Below is a small trained network, with its code and all its weights. Each question gives an input and a target symbol and asks what happens when units are switched off, that is, made to give their printed mean instead of their output.

import numpy as np


def w(rows, s, z=0):
    codes = np.array(rows[::2]) - 128.0
    scale = np.full(codes.shape[1], s)
    scale[-1] = z or s
    return codes * scale


def norm(h):
    return h / np.sqrt((h * h).mean(-1, keepdims=True) + 1e-5)


def softmax(a):
    e = np.exp(a - a.max(-1, keepdims=True))
    return e / e.sum(-1, keepdims=True)


def log_softmax(a):
    a = a - a.max(-1, keepdims=True)
    return a - np.log(np.exp(a).sum(-1, keepdims=True))


def net(x, mask):
    ids = ['ΓΛΣΦΨαμπ'.index(c) for c in x.split()]
    T = len(ids)
    res = E[ids] + P[:T]
    u = 0
    for l in range(3):
        r = norm(res)
        for j in range(2):
            rows = slice(2 * j, 2 * j + 2)
            q, k, v = (r @ M[l][rows].T for M in (Q, K, V))
            z = softmax(np.where(np.tri(T) > 0, q @ k.T / 2**0.5, -1e9)) @ v
            o = O[l][rows]
            res = res + np.where(mask[u + j], z, o[:, -1]) @ o[:, :-1]
        u += 2
    return log_softmax(norm(res)[-1] @ U[:, :-1].T + U[:, -1])


Q, K, V, O = {}, {}, {}, {}
E = w([
[99,127,123,179,113,152,111,134],'Γ',
[96,155,97,191,74,95,195,119],'Λ',
[146,112,173,152,184,114,128,72],'Σ',
[174,126,117,173,104,175,117,101],'Φ',
[165,128,113,144,90,172,117,91],'Ψ',
[255,86,132,99,72,61,28,152],'α',
[118,153,134,111,130,86,153,38],'μ',
[155,129,116,163,99,166,110,85],'π',
],0.023)
P = w([
[172,249,144,87,198,159,40,122],'0',
[113,155,30,137,140,105,100,89],'1',
[134,118,52,153,132,116,116,104],'2',
[141,105,78,171,113,120,114,111],'3',
[131,100,106,187,92,106,105,117],'4',
[120,96,129,194,74,96,100,122],'5',
[117,94,147,197,66,85,88,133],'6',
],0.011)
Q[0] = w([
[1,170,95,106,187,143,110,126],'0.h1',
[177,15,228,105,161,124,138,96],'0.h1',
[179,52,60,207,84,146,30,77],'0.h2',
[210,96,159,170,197,112,103,156],'0.h2',
],0.0076)
K[0] = w([
[81,90,101,106,179,227,108,47],'0.h1',
[145,73,127,80,100,98,70,167],'0.h1',
[67,22,160,251,91,133,146,195],'0.h2',
[100,89,253,136,160,36,114,67],'0.h2',
],0.0082)
V[0] = w([
[2,122,108,136,139,146,169,139],'0.h1',
[113,103,106,126,181,177,116,44],'0.h1',
[152,44,104,126,193,43,151,106],'0.h2',
[115,128,187,82,161,149,145,124],'0.h2',
],0.0084)
O[0] = w([
[188,108,165,132,78,179,184,171,59],'0.h1',
[202,113,157,159,161,97,178,104,140],'0.h1',
[125,169,100,160,2,89,93,171,85],'0.h2',
[37,153,83,144,87,202,168,102,2],'0.h2',
],0.0098,0.0079)
Q[1] = w([
[67,171,187,65,136,192,172,122],'1.h1',
[83,137,125,126,177,92,145,129],'1.h1',
[112,183,61,95,58,75,168,186],'1.h2',
[178,147,103,125,166,87,89,9],'1.h2',
],0.014)
K[1] = w([
[165,158,5,126,147,184,84,116],'1.h1',
[77,170,45,129,153,117,134,113],'1.h1',
[35,99,118,118,62,193,142,126],'1.h2',
[120,191,98,15,171,58,40,160],'1.h2',
],0.014)
V[1] = w([
[21,163,99,171,120,127,215,98],'1.h1',
[117,133,129,246,141,176,91,154],'1.h1',
[120,98,120,97,85,163,91,254],'1.h2',
[143,201,191,99,218,121,132,71],'1.h2',
],0.0091)
O[1] = w([
[157,143,149,117,100,197,161,100,106],'1.h1',
[110,98,81,183,95,179,73,178,181],'1.h1',
[110,199,222,114,96,110,137,114,2],'1.h2',
[213,158,74,159,152,247,159,124,246],'1.h2',
],0.014,0.0091)
Q[2] = w([
[197,83,202,179,84,115,85,63],'2.h1',
[122,208,110,61,153,100,147,65],'2.h1',
[107,139,132,56,252,181,101,166],'2.h2',
[83,59,143,148,169,193,138,229],'2.h2',
],0.011)
K[2] = w([
[159,250,162,111,174,85,120,123],'2.h1',
[105,64,175,202,115,140,183,26],'2.h1',
[138,124,105,130,131,210,234,135],'2.h2',
[154,34,77,118,161,180,121,222],'2.h2',
],0.011)
V[2] = w([
[83,196,102,217,150,132,234,60],'2.h1',
[183,190,99,186,189,210,130,175],'2.h1',
[175,101,177,47,132,67,126,159],'2.h2',
[181,55,73,154,198,153,254,98],'2.h2',
],0.0096)
O[2] = w([
[173,210,176,115,255,139,16,46,90],'2.h1',
[66,156,197,106,189,206,158,156,245],'2.h1',
[191,115,236,2,212,242,228,157,85],'2.h2',
[173,39,125,26,112,31,27,159,205],'2.h2',
],0.0093,0.011)
U = w([
[103,17,95,96,2,63,26,94,149],'Γ',
[185,134,137,138,45,157,208,150,114],'Λ',
[67,211,163,206,56,152,37,70,122],'Σ',
[75,73,202,179,160,114,100,143,67],'Φ',
[73,127,88,96,120,108,126,79,1],'Ψ',
[99,234,68,71,112,75,111,220,50],'α',
[209,155,224,136,82,85,84,63,109],'μ',
[132,113,52,158,149,212,103,53,192],'π',
],0.0073,0.0039)

Each question gives the input, a string of symbols that net reads in full, and the target symbol t.
The units are the heads (2 rows each of Q, K, V and O). Each row of codes is followed by its name. A weight is (code - 128) times the scale printed after its matrix; where a second scale follows, it is the last column's (O and U).
mask holds one flag per head, layer by layer. A switched-off head (its flag False) gives its mean, the last column of its rows in O, instead of its output. The means were averaged over made-up inputs and are rounded, as every weight is.
A unit's drop is (log p(t) with every unit on - log p(t) with that unit switched off) / (log p(t) with every unit on - log p(t) with every unit switched off).
The circuit of an input: a set's keep is (log p(t) with only the set's units on - log p(t) with every unit switched off) / (log p(t) with every unit on - log p(t) with every unit switched off). Starting from all 6 units, units are removed one at a time, each time the one whose removal leaves the highest keep (on an exact tie, the one counted first), for as long as the keep stays at least 0.8.
circuit, biggest first: the units of the circuit, biggest drop first
most important unit: the unit with the biggest drop
heads that matter: for each layer, one digit per head in row order, 1 if its drop is at least 0.15 and else 0, layers parted by /
drop when u is switched off: that unit's drop, to one decimal
input α Σ Λ Ψ Γ Φ, target Γ: heads that matter : 11 / 10 / 10
input Γ μ Ψ α Σ, target Σ: circuit, biggest first : 0.h2; 2.h2; 1.h2
input Γ α μ α Φ α, target μ: heads that matter : 10 / 11 / 01
input π Λ Λ Λ, target Φ: heads that matter : 11 / 01 / 11
input Λ Σ μ α, target μ: heads that matter : 10 / 11 / 11
input Φ μ α Γ, target Γ: heads that matter : 10 / 10 / 10
input μ Λ Λ, target Γ: heads that matter : 10 / 01 / 01
input α μ Λ Φ, target Λ: heads that matter : 11 / 01 / 11
input Φ μ Λ Λ α π, target Λ: heads that matter : 10 / 01 / 11
input π α μ π Ψ Φ, target μ: circuit, biggest first : 1.h1; 0.h1; 1.h2; 2.h2
input Ψ Λ Λ Λ α Ψ, target Λ: circuit, biggest first : 2.h2; 1.h2; 2.h1; 0.h2
input Λ Φ Σ Λ, target Γ: circuit, biggest first : 2.h2
input α Φ Γ Φ Λ, target Λ: circuit, biggest first : 2.h2; 2.h1; 1.h2
input Ψ Λ Σ Λ Σ α Ψ, target Σ: most important unit : 0.h2
input Ψ Λ α Ψ Γ Φ, target Γ: heads that matter : 10 / 10 / 10
input Λ Γ μ Γ Λ α, target Λ: heads that matter : 11 / 11 / 11
input Γ Λ μ Γ Φ α Σ, target Σ: circuit, biggest first : 0.h2; 1.h2; 2.h2
input Σ α Σ Ψ, target Σ: heads that matter : 11 / 01 / 01
input μ Ψ Σ π Σ α, target Σ: heads that matter : 11 / 01 / 01
input Λ Λ Λ Λ Φ Σ Λ, target Σ: most important unit : 0.h1
input π α π Λ Φ π Ψ, target Λ: heads that matter : 10 / 11 / 11
input π α μ Φ, target μ: circuit, biggest first : 1.h1; 1.h2
input α μ Γ Ψ, target Γ: heads that matter : 11 / 00 / 10
input α Φ Λ π π, target Λ: circuit, biggest first : 2.h2; 1.h2; 2.h1
input α Λ Ψ Λ Λ, target Λ: drop when 1.h1 is switched off : 0.2
input Γ Φ Λ Λ α, target Λ: drop when 0.h2 is switched off : 0.0
input Φ Γ α Ψ, target Γ: circuit, biggest first : 1.h2
